Group, then class:
[-0.26  1.71  0.92 -1.01 -7.52  0.27  0.62 -1.74 -1.41 -1.15  1.63  1.36
  1.08  0.73 -0.19  1.88 -0.52 -0.17 -1.40 -0.99  1.32  3.22 -0.96  0.41] -> Q516 > Q89
[-1.97  0.19  0.64 -3.78  1.23 -5.10  1.39  1.33  0.02 -0.08  0.98  1.62
  1.09  0.92  2.87  1.49  0.08 -1.57 -0.35 -2.22  0.13  0.48 -0.46  1.36] -> Q516 > Q250
[-1.66 -0.82  0.87 -1.16  0.40 -1.84  1.21 -0.91  0.63  1.66  0.58  1.37
 -0.10 -0.51 -1.57  0.59 -1.26  0.86  2.03  0.30  0.31  3.74  2.40  1.25] -> Q735 > Q33
[-2.32 -1.01 -1.06  2.26 -1.55 -1.18  0.17 -0.74 -1.03  0.47  1.15  1.58
 -1.02 -1.27 -5.97  2.18  0.49  2.09  4.01  0.95  0.03  4.66  1.39  0.22] -> Q735 > Q274
[-1.86 -0.80  0.93 -0.23 -1.57 -1.57  2.25 -0.55  2.45  1.37  2.31  2.00
 -2.30 -1.33 -0.98  2.10 -0.38  0.02  2.13  2.36  1.01  3.65 -0.05  0.90] -> Q735 > Q981
[-1.41 -1.01  0.85 -0.46 -0.66  2.92 -1.60 -5.37 -2.75  0.69  1.14  0.57
 -0.62 -0.73  0.49  4.64 -0.62  4.14  0.55 -1.11  0.07  3.91  1.58  1.40] -> Q768 > Q159
[-0.38 -2.76 -1.07 -2.09 -0.30 -3.49 -0.44  0.54 -2.34 -0.04  1.43 -0.42
  0.18  0.79 -0.02  3.98  0.16  2.19  0.25 -1.52  0.05  3.22 -0.22 -0.02] -> Q260 > Q600
[-2.05 -1.91 -0.44  0.36 -1.90 -3.24  1.64 -2.31 -0.49  0.16  2.03  2.53
 -1.10 -0.14 -3.21  3.13  1.22  1.17  3.54  0.39 -0.55  4.77  1.68  0.59] -> Q735 > Q33
[-1.55  2.46  1.80 -0.44  1.59 -2.30 -0.61 -0.96 -2.81 -0.85  1.73  2.37
  2.09  0.15 -0.96 -0.76 -0.63  1.90 -1.24 -1.54  0.50  2.85  0.46  0.75] -> Q516 > Q553
[-1.22  0.49  2.09 -3.38  2.06 -3.24  0.35  1.37 -0.84 -0.52  0.48  1.46
  1.40  1.31  1.40  0.85 -0.98 -1.72  0.41 -1.38  0.42  0.81  0.18  0.04] -> Q516 > Q89
[-1.78 -0.85  0.17 -1.35 -0.95 -0.98  1.37  1.05  0.77 -0.05 -0.15  2.64
  0.81 -0.44 -2.08  0.99 -0.63  0.63  3.14 -0.88 -0.19  1.81  0.57 -0.50] -> Q735 > Q274
[ 0.31 -1.01  1.57 -0.83 -0.99  2.17 -1.49 -3.81 -0.78  0.01  0.30  0.50
 -0.42 -0.08  0.24  2.34  0.13  1.51 -0.14  1.68  0.05  3.48  1.23  1.14] -> Q768 > Q691
[-1.46 -0.60  0.21  1.03 -1.48 -0.65 -0.11  0.99 -1.34  1.13  1.30  1.19
 -1.21 -1.05 -2.69  1.04  0.87  2.14  3.71 -0.17 -0.71  1.79  1.52  0.49] -> Q735 > Q274
[-0.79  0.71  1.14 -2.04 -0.76 -2.40 -0.16 -3.29 -1.56 -0.26  0.89  3.05
  1.29  0.10 -2.85  2.27  1.55  1.42 -0.14  0.11  0.85  2.99 -1.88  0.58] -> Q516 > Q250
[-0.71 -0.38 -0.47 -2.38 -0.67  0.23 -1.53 -1.63 -1.22  1.39  1.22 -0.45
 -0.13 -0.17 -0.26  6.23 -1.00  0.09 -2.41 -0.41  1.67  3.21  0.37 -0.43] -> Q260 > Q960
[ 0.99 -0.60 -0.52 -4.92  1.79 -4.50 -2.35  0.12 -3.08  0.21 -0.64 -1.13
  2.13  1.39 -1.65  1.94 -0.90  1.67  0.87 -1.69  0.19 -0.58 -0.38 -0.37] -> Q260 > Q600
[-1.24 -1.96 -1.35 -0.53 -0.56 -2.15  0.79 -0.32  0.22 -0.03  0.78  1.50
 -0.48  0.59 -3.19  2.92 -0.09  0.19  3.21  0.99 -0.23  3.70  1.61 -0.06] -> Q735 > Q33
[-0.85 -1.44  0.44 -0.37 -0.63  2.26 -1.57 -3.81 -0.80 -0.27  0.28  0.60
 -2.11 -0.34 -2.30  3.05 -0.95  0.78  0.27  0.32  0.61  3.58  0.38  1.33] -> Q768 > Q68
[ 0.82 -2.48 -0.96 -0.31 -2.13 -0.28 -4.96 -1.28 -1.51 -1.92  0.53 -1.02
 -0.62  1.04 -0.45  2.73  0.59  1.53  0.73  1.00 -2.01  0.63 -1.51  1.17] -> Q768 > Q691
[-0.62 -1.95  1.30 -0.26 -0.20  0.00 -1.80 -3.05 -1.65  0.34 -0.27  0.28
 -1.77  0.93 -1.07  2.94 -0.90  0.97  1.49  0.52 -0.14  3.64  0.57  1.46] -> Q768 > Q68
[-1.13  0.56 -1.01 -2.28  0.88 -3.73 -0.43  0.63 -2.45 -1.45  0.98  0.05
  1.24  0.87  0.23  1.25  2.22  0.42 -0.10 -1.65  1.26  2.86 -0.79  1.22] -> Q516 > Q553
[-0.75  1.67  1.00 -2.49 -1.10 -0.94  0.19 -2.62 -0.90 -0.63  0.28  1.85
  1.79  1.24 -1.44 -0.13  1.05 -0.91 -1.45 -1.10  1.04  0.49 -2.25  1.25] -> Q516 > Q250
[ 0.89 -1.03 -0.28 -4.82  0.62  0.64 -1.39 -1.64  1.43  0.66 -0.33 -0.39
  1.08  0.03 -1.35  2.79 -1.23 -0.78  0.04  0.11 -0.25 -0.58 -1.43 -0.35] -> Q260 > Q960
